Here is a tiny trained network, its code and every weight. The questions are about switching its units off for an input and a class, where a switched-off unit gives its printed mean instead of its output.

import numpy as np


def w(rows, s, z=0):
    codes = np.array(rows[::2]) - 128.0
    scale = np.full(codes.shape[1], s)
    scale[-1] = z or s
    return codes * scale


def f(y):
    return y / 2 * (1 + np.tanh(0.7978845608 * (y + 0.044715 * y**3)))


def log_softmax(a):
    a = a - a.max(-1, keepdims=True)
    return a - np.log(np.exp(a).sum(-1, keepdims=True))


def net(x, mask):
    res = np.array(x, float).reshape(1, 4) / 4 @ E
    y = f(res @ A[0][:, :-1].T + A[0][:, -1])
    res = res + np.where(mask, y, B[0][:, -1]) @ B[0][:, :-1]
    return log_softmax(res[-1] @ U[:, :-1].T + U[:, -1])


A, B = {}, {}
E = w([
[59,192,195,193],'x0',
[122,127,101,150],'x1',
[244,96,176,224],'x2',
[32,3,152,145],'x3',
],0.0077)
A[0] = w([
[176,130,139,51,113],'N1',
[185,190,82,85,139],'N2',
[60,136,84,87,93],'N3',
[81,151,99,73,76],'N4',
[93,39,192,130,143],'N5',
[101,44,144,112,76],'N6',
[85,56,184,128,126],'N7',
[73,134,99,74,111],'N8',
[126,137,178,138,85],'N9',
[78,158,48,57,100],'N10',
[147,112,180,149,74],'N11',
[115,80,107,173,139],'N12',
[111,92,129,107,70],'N13',
[128,145,86,165,140],'N14',
[55,183,117,58,90],'N15',
[77,185,206,175,82],'N16',
[192,94,140,148,129],'N17',
[89,165,165,202,66],'N18',
[91,141,115,91,63],'N19',
[130,150,206,91,135],'N20',
[100,2,92,118,105],'N21',
[207,41,32,43,61],'N22',
[110,119,119,68,84],'N23',
[70,45,146,143,134],'N24',
[126,144,87,127,1],'N25',
[152,217,102,120,128],'N26',
[61,76,113,148,117],'N27',
[179,100,182,194,110],'N28',
[207,50,94,105,90],'N29',
[169,185,122,105,107],'N30',
[81,191,150,192,56],'N31',
],0.013,0.0041)
B[0] = w([
[109,150,106,124,174],'N1',
[165,179,78,123,224],'N2',
[142,113,141,164,191],'N3',
[142,73,168,160,176],'N4',
[164,190,92,125,219],'N5',
[161,183,104,117,187],'N6',
[166,192,91,138,204],'N7',
[157,105,135,173,187],'N8',
[113,119,135,123,136],'N9',
[154,104,184,159,213],'N10',
[125,115,153,142,149],'N11',
[147,141,132,142,166],'N12',
[109,133,107,154,141],'N13',
[100,119,105,180,138],'N14',
[177,77,156,164,203],'N15',
[45,83,118,23,194],'N16',
[146,101,183,142,190],'N17',
[53,102,157,91,175],'N18',
[132,112,137,172,150],'N19',
[120,155,113,120,144],'N20',
[131,180,108,131,231],'N21',
[2,82,130,49,254],'N22',
[127,103,155,144,155],'N23',
[163,155,105,147,219],'N24',
[118,133,137,114,120],'N25',
[190,194,95,111,205],'N26',
[150,148,108,99,194],'N27',
[189,57,151,176,212],'N28',
[76,106,154,132,213],'N29',
[152,147,85,161,186],'N30',
[71,139,134,65,173],'N31',
],0.01,0.0092)
U = w([
[188,230,22,109,2],'0',
[188,13,251,198,94],'1',
[18,88,122,9,242],'2',
],0.011,0.00075)

Each question gives the input, the list of numbers given to net, and the class t.
The units are the neurons (one row each of A and B). Each row of codes is followed by its name. A weight is (code - 128) times the scale printed after its matrix; where a second scale follows, it is the last column's (A, B and U).
mask holds one flag per neuron, in row order. A switched-off neuron (its flag False) gives its mean, the last column of its row in B, instead of its output. The means were averaged over made-up inputs and are rounded, as every weight is.
A unit's drop is (log p(t) with every unit on - log p(t) with that unit switched off) / (log p(t) with every unit on - log p(t) with every unit switched off).
The circuit of an input: a set's keep is (log p(t) with only the set's units on - log p(t) with every unit switched off) / (log p(t) with every unit on - log p(t) with every unit switched off). Starting from the 12 units with the biggest drops (on a tie, the unit counted first), units are removed one at a time, each time the one whose removal leaves the highest keep (on an exact tie, the one counted first), for as long as the keep stays at least 0.8.
units of the circuit, in order: the units of the circuit, biggest drop first
most important unit: the unit with the biggest drop
top k neurons: the k neurons with the biggest drops, biggest first
drop when u is switched off: that unit's drop, to one decimal
input [-6,3,-6,6], class 0: most important unit	N21
input [5,1,-4,-2], class 2: top 2 neurons	[N16 N28]
input [8,4,4,-6], class 2: top 2 neurons	[N16 N18]
input [-5,-2,-5,-2], class 1: units of the circuit, in order	[N10 N4]
input [2,5,5,-4], class 1: top 2 neurons	[N28 N5]
input [7,-1,-6,7], class 0: top 2 neurons	[N7 N22]
input [-7,-4,-8,8], class 0: top 2 neurons	[N21 N6]
input [7,-3,7,8], class 0: top 2 neurons	[N5 N7]
input [8,5,-3,-7], class 2: top 3 neurons	[N16 N31 N18]
input [8,-8,4,6], class 2: top 2 neurons	[N16 N18]
input [7,6,4,1], class 2: drop when N16 is switched off	0.1
input [6,-7,-8,-5], class 1: drop when N18 is switched off	0.0
input [-7,-8,2,3], class 2: drop when N22 is switched off	0.3
input [8,7,-3,-6], class 2: units of the circuit, in order	[N16]
